Below is a small trained network, with its code and all its weights. Each question gives an input and a target symbol and asks what happens when units are switched off, that is, made to give their printed mean instead of their output.

import numpy as np


def w(rows, s, z=0):
    codes = np.array(rows[::2]) - 128.0
    scale = np.full(codes.shape[1], s)
    scale[-1] = z or s
    return codes * scale


def f(y):
    return np.maximum(y, 0)


def softmax(a):
    e = np.exp(a - a.max(-1, keepdims=True))
    return e / e.sum(-1, keepdims=True)


def log_softmax(a):
    a = a - a.max(-1, keepdims=True)
    return a - np.log(np.exp(a).sum(-1, keepdims=True))


def net(x, mask):
    ids = ['ΔΛΠαβγεζητψω'.index(c) for c in x.split()]
    T = len(ids)
    res = E[ids] + P[:T]
    u = 0
    for l in range(2):
        q, k, v = (res @ M[l].T for M in (Q, K, V))
        z = softmax(np.where(np.tri(T) > 0, q @ k.T / 2**0.5, -1e9)) @ v
        res = res + np.where(mask[u], z, O[l][:, -1]) @ O[l][:, :-1]
        u += 1
        y = f(res @ A[l][:, :-1].T + A[l][:, -1])
        res = res + np.where(mask[u : u + 4], y, B[l][:, -1]) @ B[l][:, :-1]
        u += 4
    return log_softmax(res[-1] @ U[:, :-1].T + U[:, -1])


Q, K, V, O, A, B = {}, {}, {}, {}, {}, {}
E = w([
[52,119,6,93,120,67],'Δ',
[173,126,123,137,107,241],'Λ',
[105,100,120,179,42,106],'Π',
[144,159,66,135,70,236],'α',
[183,64,51,122,91,115],'β',
[215,68,81,140,87,162],'γ',
[105,183,114,134,123,243],'ε',
[123,105,107,154,113,164],'ζ',
[223,166,149,190,5,210],'η',
[112,99,114,143,126,160],'τ',
[172,117,125,166,76,172],'ψ',
[183,60,98,139,99,154],'ω',
],0.016)
P = w([
[135,129,240,250,153,99],'0',
[155,50,76,102,146,185],'1',
[129,90,92,112,105,169],'2',
[105,122,94,96,125,226],'3',
[87,136,113,87,114,238],'4',
[91,146,108,104,100,255],'5',
],0.0089)
Q[0] = w([
[165,103,109,107,92,215],'0.h1',
[218,241,159,113,169,3],'0.h1',
],0.0063)
K[0] = w([
[166,209,143,254,226,161],'0.h1',
[177,141,82,17,50,170],'0.h1',
],0.0058)
V[0] = w([
[225,116,176,134,115,122],'0.h1',
[3,78,243,187,228,97],'0.h1',
],0.0067)
O[0] = w([
[72,5,243,74,117,96,2],'0.h1',
[205,179,152,184,148,108,112],'0.h1',
],0.012,0.00091)
A[0] = w([
[128,85,94,144,155,19,131],'0.n1',
[92,100,132,163,2,164,123],'0.n2',
[73,96,167,70,31,96,1],'0.n3',
[159,7,139,97,39,144,20],'0.n4',
],0.0072,0.0032)
B[0] = w([
[89,10,74,100,120,85,166],'0.n1',
[170,70,101,78,207,176,254],'0.n2',
[74,177,133,83,254,96,171],'0.n3',
[63,209,85,128,125,153,214],'0.n4',
],0.0077,0.0065)
Q[1] = w([
[160,185,254,117,149,21],'1.h1',
[193,189,122,53,221,76],'1.h1',
],0.0061)
K[1] = w([
[90,85,24,2,117,210],'1.h1',
[165,161,96,111,165,98],'1.h1',
],0.0092)
V[1] = w([
[62,78,14,118,158,95],'1.h1',
[142,255,84,82,203,166],'1.h1',
],0.0075)
O[1] = w([
[139,147,184,114,11,116,251],'1.h1',
[27,110,164,203,188,98,146],'1.h1',
],0.013,0.0028)
A[1] = w([
[130,183,83,150,106,244,196],'1.n1',
[177,142,195,151,203,68,2],'1.n2',
[128,34,115,95,231,107,4],'1.n3',
[148,254,181,233,125,86,33],'1.n4',
],0.0065,0.0025)
B[1] = w([
[77,97,149,172,151,73,252],'1.n1',
[99,163,186,127,155,255,132],'1.n2',
[206,86,163,140,93,2,186],'1.n3',
[199,18,144,86,120,124,161],'1.n4',
],0.009,0.012)
U = w([
[157,2,145,135,111,133,254],'Δ',
[59,111,38,154,120,164,182],'Λ',
[170,164,114,133,159,106,136],'Π',
[117,117,134,86,117,127,79],'α',
[102,109,176,84,145,69,103],'β',
[205,183,94,112,132,128,150],'γ',
[121,96,110,202,161,90,56],'ε',
[111,113,136,211,49,89,130],'ζ',
[168,137,105,134,152,120,133],'η',
[165,72,128,102,134,117,78],'τ',
[146,111,146,71,76,113,69],'ψ',
[150,107,119,97,117,132,76],'ω',
],0.008,0.0083)

Each question gives the input, a string of symbols that net reads in full, and the target symbol t.
The units are the heads (2 rows each of Q, K, V and O) and the neurons (one row each of A and B). Each row of codes is followed by its name. A weight is (code - 128) times the scale printed after its matrix; where a second scale follows, it is the last column's (O, A, B and U).
mask holds one flag per unit, layer by layer, with each layer's heads first. A switched-off unit (its flag False) gives its mean, the last column of its rows in O or B, instead of its output. The means were averaged over made-up inputs and are rounded, as every weight is.
A unit's drop is (log p(t) with every unit on - log p(t) with that unit switched off) / (log p(t) with every unit on - log p(t) with every unit switched off).
The circuit of an input: a set's keep is (log p(t) with only the set's units on - log p(t) with every unit switched off) / (log p(t) with every unit on - log p(t) with every unit switched off). Starting from all 10 units, units are removed one at a time, each time the one whose removal leaves the highest keep (on an exact tie, the one counted first), for as long as the keep stays at least 0.8.
circuit, biggest first: the units of the circuit, biggest drop first
top k neurons: the k neurons with the biggest drops, biggest first
top k neurons in layer l: the k neurons of layer l with the biggest drops, biggest first
drop when u is switched off: that unit's drop, to one decimal
input Δ ε Π α Π β, target ζ: circuit, biggest first : (1.h1; 0.h1)
input Π η η α, target γ: circuit, biggest first : (1.h1)
input α Δ Δ β, target Λ: circuit, biggest first : (0.n4; 0.h1; 1.n3)
input η α ζ Δ τ, target β: circuit, biggest first : (0.h1; 0.n3; 0.n4)
input α ε β, target Λ: circuit, biggest first : (0.n4; 0.h1)
input Δ ε Δ ε Δ ψ, target ζ: top 2 neurons : (0.n1; 1.n1)
input ε Δ α Λ Δ ψ, target ε: circuit, biggest first : (1.h1; 0.h1)
input Δ Δ Λ η γ ε, target ζ: circuit, biggest first : (1.h1; 0.h1)
input α Δ Δ Δ ψ, target Λ: top 4 neurons : (1.n3; 0.n4; 1.n4; 0.n1)
input β ε Δ, target ψ: top 2 neurons : (0.n1; 1.n1)
input η Π γ, target β: top 3 neurons : (0.n4; 0.n3; 1.n3)
input α Δ β η, target Λ: circuit, biggest first : (0.n4; 1.n3; 0.h1)
input α Δ ψ, target Λ: circuit, biggest first : (0.n4; 0.h1; 1.n3)
input Δ Δ α α β ε, target ζ: circuit, biggest first : (1.h1)
input ε Δ Δ ε Δ Δ, target ε: top 2 neurons in layer 0 : (0.n1; 0.n4)
input ε ε η, target ε: top 2 neurons in layer 0 : (0.n1; 0.n2)
input α Δ α η ω Π, target Λ: drop when 1.h1 is switched off : -0.1
input η η Δ β Δ, target β: drop when 0.n3 is switched off : 1.1
input η Π β α, target β: drop when 0.n4 is switched off : 0.5
input α ε Δ ε ω, target Λ: top neuron in layer 0 : (0.n4)
input η α α ψ ζ, target β: top 2 neurons in layer 0 : (0.n3; 0.n4)
